Here is a tiny trained network, its code and every weight. The questions are about switching its units off for an input and a target symbol, where a switched-off unit gives its printed mean instead of its output.

import numpy as np


def w(rows, s, z=0):
    codes = np.array(rows[::2]) - 128.0
    scale = np.full(codes.shape[1], s)
    scale[-1] = z or s
    return codes * scale


def f(y):
    return np.maximum(y, 0)


def softmax(a):
    e = np.exp(a - a.max(-1, keepdims=True))
    return e / e.sum(-1, keepdims=True)


def log_softmax(a):
    a = a - a.max(-1, keepdims=True)
    return a - np.log(np.exp(a).sum(-1, keepdims=True))


def net(x, mask):
    ids = ['Λαβζηθστ'.index(c) for c in x.split()]
    T = len(ids)
    res = E[ids] + P[:T]
    r = res
    for j in range(3):
        rows = slice(2 * j, 2 * j + 2)
        q, k, v = (r @ M[0][rows].T for M in (Q, K, V))
        z = softmax(np.where(np.tri(T) > 0, q @ k.T / 2**0.5, -1e9)) @ v
        o = O[0][rows]
        res = res + np.where(mask[j], z, o[:, -1]) @ o[:, :-1]
    y = f(res @ A[0][:, :-1].T + A[0][:, -1])
    res = res + np.where(mask[3:19], y, B[0][:, -1]) @ B[0][:, :-1]
    return log_softmax(res[-1] @ U[:, :-1].T + U[:, -1])


Q, K, V, O, A, B = {}, {}, {}, {}, {}, {}
E = w([
[163,93,192,64,76,88],'Λ',
[254,156,99,104,108,183],'α',
[109,77,153,75,170,171],'β',
[102,184,104,175,66,168],'ζ',
[172,98,138,187,15,234],'η',
[139,90,142,226,106,57],'θ',
[48,68,159,192,127,219],'σ',
[227,91,100,186,167,131],'τ',
],0.013)
P = w([
[144,180,247,179,126,186],'0',
[158,151,208,165,124,176],'1',
[161,122,181,150,113,162],'2',
[159,100,153,139,103,146],'3',
[156,77,127,127,94,129],'4',
[148,57,102,116,83,114],'5',
[148,40,73,104,79,101],'6',
[137,19,52,95,71,90],'7',
],0.012)
Q[0] = w([
[125,97,122,208,85,134],'H0',
[131,3,205,87,35,182],'H0',
[193,71,108,151,52,240],'H1',
[79,65,194,78,100,163],'H1',
[73,180,125,84,247,91],'H2',
[18,175,90,112,137,193],'H2',
],0.012)
K[0] = w([
[126,119,104,62,153,124],'H0',
[118,102,8,115,92,72],'H0',
[123,49,36,75,124,61],'H1',
[153,138,28,168,76,134],'H1',
[169,249,222,158,140,161],'H2',
[171,131,218,162,185,67],'H2',
],0.013)
V[0] = w([
[67,2,160,149,148,143],'H0',
[234,68,80,125,157,121],'H0',
[114,138,155,31,97,206],'H1',
[97,106,213,60,184,84],'H1',
[90,101,92,95,239,122],'H2',
[228,124,126,87,124,24],'H2',
],0.0091)
O[0] = w([
[140,187,36,136,104,218,192],'H0',
[67,183,234,60,124,164,195],'H0',
[2,110,112,149,79,120,150],'H1',
[77,62,128,61,132,237,76],'H1',
[149,126,170,237,72,164,2],'H2',
[133,120,195,185,224,136,76],'H2',
],0.0092,0.0069)
A[0] = w([
[151,136,187,127,96,179,148],'N0',
[132,71,145,132,118,73,197],'N1',
[93,115,129,186,151,146,176],'N2',
[193,147,150,99,132,54,78],'N3',
[87,88,176,140,243,135,179],'N4',
[159,136,93,201,120,138,180],'N5',
[57,187,146,87,100,144,121],'N6',
[207,112,86,119,156,184,118],'N7',
[110,131,95,144,159,84,253],'N8',
[60,149,132,228,116,114,230],'N9',
[162,29,114,126,153,147,119],'N10',
[131,127,177,109,86,99,121],'N11',
[115,196,132,173,136,165,170],'N12',
[123,184,154,115,110,132,121],'N13',
[137,203,113,88,135,161,108],'N14',
[163,124,82,60,184,109,172],'N15',
],0.011,0.0056)
B[0] = w([
[110,102,189,163,157,185,227],'N0',
[77,100,165,159,67,94,199],'N1',
[84,66,170,110,157,144,151],'N2',
[138,156,162,162,48,108,228],'N3',
[187,155,122,1,135,91,193],'N4',
[131,123,128,192,113,191,197],'N5',
[98,147,101,73,150,123,253],'N6',
[200,62,156,74,47,137,208],'N7',
[116,77,117,148,192,96,192],'N8',
[40,127,181,130,164,83,186],'N9',
[148,46,129,134,145,105,168],'N10',
[168,182,159,167,95,172,200],'N11',
[127,166,86,156,203,135,163],'N12',
[103,170,127,124,146,158,172],'N13',
[102,195,86,196,189,183,201],'N14',
[151,135,58,203,193,51,241],'N15',
],0.008,0.0057)
U = w([
[99,124,198,21,86,66,65],'Λ',
[116,251,186,142,198,162,100],'α',
[90,54,90,48,251,140,210],'β',
[61,210,24,162,216,64,211],'ζ',
[165,209,29,48,3,147,3],'η',
[141,31,136,200,106,61,179],'θ',
[85,87,181,205,70,238,118],'σ',
[236,114,110,160,195,176,127],'τ',
],0.0059,0.0035)

Each question gives the input, a string of symbols that net reads in full, and the target symbol t.
The units are the heads (2 rows each of Q, K, V and O) and the neurons (one row each of A and B). Each row of codes is followed by its name. A weight is (code - 128) times the scale printed after its matrix; where a second scale follows, it is the last column's (O, A, B and U).
mask holds one flag per unit, heads first, then neurons. A switched-off unit (its flag False) gives its mean, the last column of its rows in O or B, instead of its output. The means were averaged over made-up inputs and are rounded, as every weight is.
A unit's drop is (log p(t) with every unit on - log p(t) with that unit switched off) / (log p(t) with every unit on - log p(t) with every unit switched off).
The circuit of an input: a set's keep is (log p(t) with only the set's units on - log p(t) with every unit switched off) / (log p(t) with every unit on - log p(t) with every unit switched off). Starting from the 12 units with the biggest drops (on a tie, the unit counted first), units are removed one at a time, each time the one whose removal leaves the highest keep (on an exact tie, the one counted first), for as long as the keep stays at least 0.8.
units of the circuit, in order: the units of the circuit, biggest drop first
unit that matters most: the unit with the biggest drop
top k neurons: the k neurons with the biggest drops, biggest first
heads that matter: for each layer, one digit per head in row order, 1 if its drop is at least 0.15 and else 0, layers parted by /
input θ β α, target σ: units of the circuit, in order	H2; N0; H1
input β η η θ β, target τ: top 2 neurons	N7; N15
input Λ σ θ, target η: units of the circuit, in order	H2
input Λ θ Λ Λ η, target β: units of the circuit, in order	H2; H1; N3
input Λ α θ Λ ζ τ β τ, target σ: units of the circuit, in order	H2; H0
input τ ζ Λ Λ, target β: units of the circuit, in order	H1; H2
input σ η σ σ τ ζ σ θ, target η: units of the circuit, in order	H0; H2
input η η τ η ζ α α, target Λ: heads that matter	101
input η Λ η β τ ζ Λ, target θ: top 3 neurons	N15; N1; N6
input η σ η, target η: heads that matter	001
input η θ β ζ α η Λ, target ζ: units of the circuit, in order	H2; N15
input Λ θ Λ Λ β τ, target σ: units of the circuit, in order	H2; H0; N15
input Λ σ τ θ θ, target τ: heads that matter	111
input σ α ζ β β Λ ζ, target β: heads that matter	011
input β α β, target Λ: units of the circuit, in order	H0; H1; N4
input η α θ β, target τ: heads that matter	110
input ζ τ β Λ, target σ: heads that matter	001
input ζ τ β Λ σ σ, target η: heads that matter	101
input η ζ β, target θ: heads that matter	100
input β β ζ η η, target ζ: units of the circuit, in order	H2; H1; N7
input θ ζ σ, target θ: units of the circuit, in order	H0; N10
input σ α ζ ζ β ζ, target σ: units of the circuit, in order	H2; H1
input θ Λ α θ τ τ τ, target α: units of the circuit, in order	H0; H2
input θ τ η α ζ Λ, target θ: heads that matter	001
input θ η τ ζ, target α: unit that matters most	H1
input ζ σ ζ β η η α, target ζ: units of the circuit, in order	H2; N15
input τ α α σ σ β θ η, target τ: heads that matter	110
input ζ τ β θ α θ, target Λ: heads that matter	101
input η Λ α β α β, target Λ: heads that matter	111
input θ ζ β β τ β β σ, target σ: heads that matter	101
